Here is a tiny trained network, its code and every weight. The questions are about switching its units off for an input and a target symbol, where a switched-off unit gives its printed mean instead of its output.

import numpy as np


def w(rows, s, z=0):
    codes = np.array(rows[::2]) - 128.0
    scale = np.full(codes.shape[1], s)
    scale[-1] = z or s
    return codes * scale


def norm(h):
    return h / np.sqrt((h * h).mean(-1, keepdims=True) + 1e-5)


def f(y):
    return y / 2 * (1 + np.tanh(0.7978845608 * (y + 0.044715 * y**3)))


def softmax(a):
    e = np.exp(a - a.max(-1, keepdims=True))
    return e / e.sum(-1, keepdims=True)


def log_softmax(a):
    a = a - a.max(-1, keepdims=True)
    return a - np.log(np.exp(a).sum(-1, keepdims=True))


def net(x, mask):
    ids = ['ΛΞΣΦαβζηθμ'.index(c) for c in x.split()]
    T = len(ids)
    res = E[ids] + P[:T]
    r = norm(res)
    for j in range(2):
        rows = slice(2 * j, 2 * j + 2)
        q, k, v = (r @ M[0][rows].T for M in (Q, K, V))
        z = softmax(np.where(np.tri(T) > 0, q @ k.T / 2**0.5, -1e9)) @ v
        o = O[0][rows]
        res = res + np.where(mask[j], z, o[:, -1]) @ o[:, :-1]
    y = f(norm(res) @ A[0][:, :-1].T + A[0][:, -1])
    res = res + np.where(mask[2:6], y, B[0][:, -1]) @ B[0][:, :-1]
    return log_softmax(norm(res)[-1] @ U[:, :-1].T + U[:, -1])


Q, K, V, O, A, B = {}, {}, {}, {}, {}, {}
E = w([
[117,144,187],'Λ',
[116,107,122],'Ξ',
[138,254,45],'Σ',
[153,46,126],'Φ',
[143,226,226],'α',
[149,118,91],'β',
[67,69,162],'ζ',
[189,164,94],'η',
[141,116,98],'θ',
[57,173,98],'μ',
],0.021)
P = w([
[190,142,3],'0',
[104,141,93],'1',
[132,144,94],'2',
[135,128,108],'3',
[127,129,124],'4',
[140,131,120],'5',
[34,91,223],'6',
[136,135,122],'7',
[130,128,127],'8',
[129,130,133],'9',
[133,132,132],'10',
],0.0048)
Q[0] = w([
[199,114,113],'H1',
[77,82,4],'H1',
[108,94,89],'H2',
[126,196,104],'H2',
],0.012)
K[0] = w([
[254,64,78],'H1',
[72,9,133],'H1',
[166,168,242],'H2',
[38,154,112],'H2',
],0.0085)
V[0] = w([
[88,58,140],'H1',
[177,173,172],'H1',
[32,65,167],'H2',
[24,254,100],'H2',
],0.0061)
O[0] = w([
[220,94,105,246],'H1',
[66,63,174,7],'H1',
[112,99,2,119],'H2',
[5,236,95,55],'H2',
],0.0062,0.002)
A[0] = w([
[184,248,157,40],'N1',
[216,159,86,110],'N2',
[152,153,82,3],'N3',
[139,211,244,26],'N4',
],0.014,0.0044)
B[0] = w([
[208,193,214,169],'N1',
[74,61,219,254],'N2',
[36,157,123,147],'N3',
[2,5,43,179],'N4',
],0.0091,0.0073)
U = w([
[11,91,28,3],'Λ',
[138,111,112,129],'Ξ',
[165,202,126,245],'Σ',
[242,103,93,204],'Φ',
[35,176,198,37],'α',
[144,99,195,122],'β',
[127,88,38,186],'ζ',
[206,171,247,49],'η',
[143,125,155,49],'θ',
[87,176,39,191],'μ',
],0.013,0.0065)

Each question gives the input, a string of symbols that net reads in full, and the target symbol t.
The units are the heads (2 rows each of Q, K, V and O) and the neurons (one row each of A and B). Each row of codes is followed by its name. A weight is (code - 128) times the scale printed after its matrix; where a second scale follows, it is the last column's (O, A, B and U).
mask holds one flag per unit, heads first, then neurons. A switched-off unit (its flag False) gives its mean, the last column of its rows in O or B, instead of its output. The means were averaged over made-up inputs and are rounded, as every weight is.
A unit's drop is (log p(t) with every unit on - log p(t) with that unit switched off) / (log p(t) with every unit on - log p(t) with every unit switched off).
The circuit of an input: a set's keep is (log p(t) with only the set's units on - log p(t) with every unit switched off) / (log p(t) with every unit on - log p(t) with every unit switched off). Starting from all 6 units, units are removed one at a time, each time the one whose removal leaves the highest keep (on an exact tie, the one counted first), for as long as the keep stays at least 0.8.
units of the circuit, in order: the units of the circuit, biggest drop first
unit that matters most: the unit with the biggest drop
k most important neurons: the k neurons with the biggest drops, biggest first
which heads matter: for each layer, one digit per head in row order, 1 if its drop is at least 0.15 and else 0, layers parted by /
drop when u is switched off: that unit's drop, to one decimal
input μ η Ξ, target η: which heads matter : 11
input Φ β Σ β β, target β: units of the circuit, in order : [N2; N4]
input Ξ ζ ζ, target ζ: unit that matters most : H2
input ζ ζ θ α Σ Λ Ξ, target Λ: which heads matter : 01
input ζ ζ Σ Φ α Φ Ξ, target Φ: 3 most important neurons : [N2; N4; N3]
input ζ Σ Σ α, target α: units of the circuit, in order : [N4; N1; H2]
input Ξ η θ, target η: 2 most important neurons : [N4; N1]
input Λ β β α α β, target α: which heads matter : 01
input ζ ζ β ζ μ Ξ β β Λ β α, target α: which heads matter : 10
input Ξ α α β, target α: units of the circuit, in order : [H2; N3; N4]
input Σ Λ β, target Λ: drop when H2 is switched off : 0.5
input β μ β Ξ η, target η: drop when N1 is switched off : 0.2
input Ξ Φ Ξ, target Φ: drop when N3 is switched off : 0.1
input α Σ μ μ α α β α θ, target α: unit that matters most : H2
